Below are the code and all the weights of a small trained network. Each question names an input and a class and asks about switching units off, where a switched-off unit gives its printed mean instead of its output.

import numpy as np


def w(rows, s, z=0):
    codes = np.array(rows[::2]) - 128.0
    scale = np.full(codes.shape[1], s)
    scale[-1] = z or s
    return codes * scale


def f(y):
    return np.maximum(y, 0)


def log_softmax(a):
    a = a - a.max(-1, keepdims=True)
    return a - np.log(np.exp(a).sum(-1, keepdims=True))


def net(x, mask):
    res = np.array(x, float).reshape(1, 4) / 4 @ E
    y = f(res @ A[0][:, :-1].T + A[0][:, -1])
    res = res + np.where(mask, y, B[0][:, -1]) @ B[0][:, :-1]
    return log_softmax(res[-1] @ U[:, :-1].T + U[:, -1])


A, B = {}, {}
E = w([
[244,119,124,49,69,110,139],'x0',
[34,66,132,90,168,151,129],'x1',
[136,254,46,153,147,225,147],'x2',
[173,114,33,63,172,78,201],'x3',
],0.012)
A[0] = w([
[185,151,154,196,69,208,88,197],'N1',
[201,178,83,127,133,104,157,204],'N2',
[91,166,133,220,135,176,105,190],'N3',
[96,156,62,210,152,191,194,253],'N4',
[203,57,123,83,68,64,135,133],'N5',
[106,71,213,160,152,107,49,78],'N6',
[125,98,120,52,86,201,58,212],'N7',
[201,233,164,198,16,146,100,121],'N8',
[131,121,196,112,4,103,129,116],'N9',
[28,134,115,156,180,181,113,1],'N10',
],0.012,0.0042)
B[0] = w([
[177,133,167,106,87,124,145,223],'N1',
[108,208,63,129,135,183,159,220],'N2',
[195,147,142,107,108,64,2,237],'N3',
[184,216,137,149,192,75,63,244],'N4',
[238,201,176,110,52,98,98,227],'N5',
[95,118,166,184,164,154,173,219],'N6',
[141,241,161,92,124,127,95,179],'N7',
[214,135,182,52,20,96,39,249],'N8',
[139,150,197,194,150,54,99,196],'N9',
[136,65,195,83,73,116,113,221],'N10',
],0.012,0.017)
U = w([
[86,55,136,134,128,104,92,70],'0',
[122,100,63,177,109,195,113,12],'1',
[190,146,156,61,62,121,81,208],'2',
[160,197,9,87,158,159,150,208],'3',
[39,49,143,103,113,157,163,4],'4',
[119,136,168,198,158,111,89,140],'5',
],0.014,0.0036)

Each question gives the input, the list of numbers given to net, and the class t.
The units are the neurons (one row each of A and B). Each row of codes is followed by its name. A weight is (code - 128) times the scale printed after its matrix; where a second scale follows, it is the last column's (A, B and U).
mask holds one flag per neuron, in row order. A switched-off neuron (its flag False) gives its mean, the last column of its row in B, instead of its output. The means were averaged over made-up inputs and are rounded, as every weight is.
A unit's drop is (log p(t) with every unit on - log p(t) with that unit switched off) / (log p(t) with every unit on - log p(t) with every unit switched off).
The circuit of an input: a set's keep is (log p(t) with only the set's units on - log p(t) with every unit switched off) / (log p(t) with every unit on - log p(t) with every unit switched off). Starting from all 10 units, units are removed one at a time, each time the one whose removal leaves the highest keep (on an exact tie, the one counted first), for as long as the keep stays at least 0.8.
units of the circuit, in order: the units of the circuit, biggest drop first
k most important neurons: the k neurons with the biggest drops, biggest first
drop of u: that unit's drop, to one decimal
input [6,4,-5,-8], class 5: units of the circuit, in order : N6; N9
input [6,-5,3,8], class 3: units of the circuit, in order : N2
input [-3,-6,-6,-2], class 5: units of the circuit, in order : N6; N9; N10
input [-7,7,-6,-7], class 0: 2 most important neurons : N10; N4
input [5,3,-7,-8], class 5: 3 most important neurons : N6; N9; N8
input [-1,0,-2,-3], class 5: 2 most important neurons : N8; N5
input [-1,4,-2,-2], class 4: 3 most important neurons : N4; N8; N5
input [-6,-2,-2,0], class 5: drop of N8 : 0.5
input [-8,6,-6,-3], class 0: drop of N3 : 0.2
input [4,4,-3,-4], class 5: drop of N8 : 0.4
